Below are the code and all the weights of a small trained network. Each question names an input and a class and asks about switching units off, where a switched-off unit gives its printed mean instead of its output.

import numpy as np


def w(rows, s, z=0):
    codes = np.array(rows[::2]) - 128.0
    scale = np.full(codes.shape[1], s)
    scale[-1] = z or s
    return codes * scale


def f(y):
    return y / 2 * (1 + np.tanh(0.7978845608 * (y + 0.044715 * y**3)))


def log_softmax(a):
    a = a - a.max(-1, keepdims=True)
    return a - np.log(np.exp(a).sum(-1, keepdims=True))


def net(x, mask):
    res = np.array(x, float).reshape(1, 8) / 4 @ E
    y = f(res @ A[0][:, :-1].T + A[0][:, -1])
    res = res + np.where(mask, y, B[0][:, -1]) @ B[0][:, :-1]
    return log_softmax(res[-1] @ U[:, :-1].T + U[:, -1])


A, B = {}, {}
E = w([
[222,133,146,20,182,193,137,91,199,150],'x0',
[118,42,123,141,153,250,64,150,47,210],'x1',
[110,163,48,160,180,199,162,204,136,98],'x2',
[123,23,41,144,124,168,180,18,149,65],'x3',
[126,132,133,127,127,134,130,129,128,130],'x4',
[233,103,151,255,154,112,137,97,175,141],'x5',
[236,110,61,109,44,96,113,186,78,123],'x6',
[94,116,94,125,121,95,236,162,147,241],'x7',
],0.0078)
A[0] = w([
[193,95,169,215,152,115,130,137,169,154,64],'n0',
[89,110,109,181,113,90,133,162,101,108,59],'n1',
[153,156,100,230,135,132,119,127,159,130,207],'n2',
[125,174,126,78,102,19,160,98,175,79,105],'n3',
[130,166,110,134,113,157,42,101,144,66,2],'n4',
[78,128,126,212,101,105,113,140,106,113,91],'n5',
[222,109,98,83,81,117,113,147,119,124,173],'n6',
[180,94,184,62,120,101,80,36,148,193,163],'n7',
[161,47,66,185,147,131,159,46,162,107,116],'n8',
[43,126,42,23,87,147,116,95,123,91,172],'n9',
[128,148,128,144,172,151,43,138,93,5,159],'n10',
[187,189,71,102,227,207,169,170,152,109,126],'n11',
[118,142,86,115,142,92,179,108,115,205,65],'n12',
[129,57,163,100,139,170,102,143,68,168,34],'n13',
[87,112,87,143,111,133,224,173,162,208,67],'n14',
[197,109,163,207,130,158,180,111,137,114,74],'n15',
[166,222,201,165,150,109,61,215,158,202,64],'n16',
[34,151,211,144,255,152,125,47,173,149,161],'n17',
[147,187,132,123,120,100,207,117,141,81,5],'n18',
[176,127,134,64,148,161,123,115,184,157,73],'n19',
[125,94,102,151,156,157,88,113,94,205,56],'n20',
[81,91,139,181,88,106,108,158,96,114,77],'n21',
],0.0085,0.006)
B[0] = w([
[95,172,175,36,204,84,138,175,62,106,175],'n0',
[108,140,79,88,128,80,105,75,149,111,150],'n1',
[94,169,155,128,126,117,161,128,64,155,192],'n2',
[159,174,126,194,184,208,69,136,136,125,215],'n3',
[180,30,175,97,226,89,70,88,169,162,144],'n4',
[64,152,55,65,107,81,110,53,178,94,165],'n5',
[145,104,67,165,109,64,143,152,75,131,193],'n6',
[42,175,98,147,73,105,173,64,123,179,203],'n7',
[103,102,190,112,59,202,132,195,161,81,213],'n8',
[109,140,218,127,126,158,171,195,76,92,212],'n9',
[207,89,187,102,122,95,150,63,169,254,200],'n10',
[40,176,70,115,72,132,159,63,133,179,215],'n11',
[201,70,199,73,190,108,48,121,168,168,156],'n12',
[179,207,135,207,231,191,66,135,161,55,167],'n13',
[209,72,194,124,162,68,116,50,172,205,189],'n14',
[111,135,175,81,168,118,147,167,86,103,171],'n15',
[76,27,160,134,58,173,125,203,206,58,216],'n16',
[214,87,32,161,92,77,154,184,45,119,245],'n17',
[182,193,114,182,158,190,45,142,167,55,157],'n18',
[67,128,68,42,154,72,48,82,151,51,172],'n19',
[155,227,122,215,186,176,47,77,175,27,164],'n20',
[89,160,79,89,147,111,134,53,145,103,157],'n21',
],0.0081,0.012)
U = w([
[187,192,108,211,210,165,62,126,179,51,83],'0',
[205,36,178,85,182,78,97,82,182,179,87],'1',
[114,133,118,140,105,122,131,131,131,131,251],'2',
[91,21,143,124,79,160,121,175,194,31,93],'3',
[63,145,44,69,136,81,104,72,152,90,86],'4',
[109,173,189,56,185,108,135,188,39,100,77],'5',
[213,70,11,164,105,72,132,179,77,105,93],'6',
[77,171,119,189,78,137,150,90,139,190,186],'7',
],0.011,0.017)

Each question gives the input, the list of numbers given to net, and the class t.
The units are the neurons (one row each of A and B). Each row of codes is followed by its name. A weight is (code - 128) times the scale printed after its matrix; where a second scale follows, it is the last column's (A, B and U).
mask holds one flag per neuron, in row order. A switched-off neuron (its flag False) gives its mean, the last column of its row in B, instead of its output. The means were averaged over made-up inputs and are rounded, as every weight is.
A unit's drop is (log p(t) with every unit on - log p(t) with that unit switched off) / (log p(t) with every unit on - log p(t) with every unit switched off).
The circuit of an input: a set's keep is (log p(t) with only the set's units on - log p(t) with every unit switched off) / (log p(t) with every unit on - log p(t) with every unit switched off). Starting from the 12 units with the biggest drops (on a tie, the unit counted first), units are removed one at a time, each time the one whose removal leaves the highest keep (on an exact tie, the one counted first), for as long as the keep stays at least 0.8.
circuit, biggest first: the units of the circuit, biggest drop first
unit that matters most: the unit with the biggest drop
top k neurons: the k neurons with the biggest drops, biggest first
drop of u: that unit's drop, to one decimal
input [-1,-3,-1,-5,4,0,-1,-5], class 1: circuit, biggest first : [n10, n11]
input [2,-4,-7,7,-3,-2,-7,2], class 3: circuit, biggest first : [n8]
input [-5,-5,7,-1,-4,3,6,-3], class 7: circuit, biggest first : [n17, n2]
input [8,0,-7,-1,0,1,-6,0], class 4: circuit, biggest first : [n19, n7]
input [-4,1,1,1,7,-7,0,7], class 1: top 2 neurons : [n14, n12]
input [7,-1,-7,5,8,8,1,-2], class 2: circuit, biggest first : [n7, n11]
input [-8,-6,3,-1,4,3,2,1], class 4: top 2 neurons : [n5, n1]
input [-7,6,-1,-5,1,-2,3,-5], class 4: circuit, biggest first : [n5, n21]
input [7,-5,8,6,2,4,3,-2], class 7: top 2 neurons : [n11, n16]
input [-7,-3,6,-8,-1,5,1,-8], class 1: top 2 neurons : [n10, n4]
input [-2,6,-2,-7,2,-6,4,0], class 3: top 2 neurons : [n16, n3]
input [8,2,1,1,-5,2,8,-6], class 4: top 3 neurons : [n17, n19, n11]
input [0,0,-8,1,5,0,4,8], class 1: top 2 neurons : [n12, n14]
input [8,-3,0,6,0,3,-3,6], class 4: top 2 neurons : [n19, n11]
input [-5,2,0,-7,-5,3,7,-7], class 1: unit that matters most : n10
input [2,4,-8,3,-7,-7,1,-4], class 7: top 3 neurons : [n7, n0, n15]
input [4,-6,2,1,0,-3,-1,-3], class 0: top 2 neurons : [n3, n18]
input [-4,-2,-7,7,5,5,5,-1], class 3: top 4 neurons : [n8, n17, n11, n10]
input [-7,1,7,6,3,8,-2,3], class 5: circuit, biggest first : [n0, n15]
input [2,5,-6,-1,2,4,5,4], class 7: top 2 neurons : [n7, n17]
input [-2,7,8,8,1,-8,3,8], class 1: top 2 neurons : [n14, n12]
input [-7,4,2,-6,-5,8,4,-8], class 1: circuit, biggest first : [n10]
input [2,-1,-8,2,-6,1,7,0], class 7: top 2 neurons : [n7, n17]
input [2,8,7,-4,2,5,-2,6], class 0: top 3 neurons : [n20, n13, n7]
input [3,7,-8,-7,-1,1,6,0], class 7: drop of n3 : 0.7
input [3,3,2,-4,-5,4,-8,-4], class 6: drop of n17 : 0.9
input [3,1,-5,1,1,-2,-8,-3], class 6: unit that matters most : n17
input [-7,-8,4,-1,-3,-2,-4,3], class 0: drop of n3 : 0.5
input [3,3,5,-8,-6,6,-4,-1], class 3: drop of n15 : 0.0
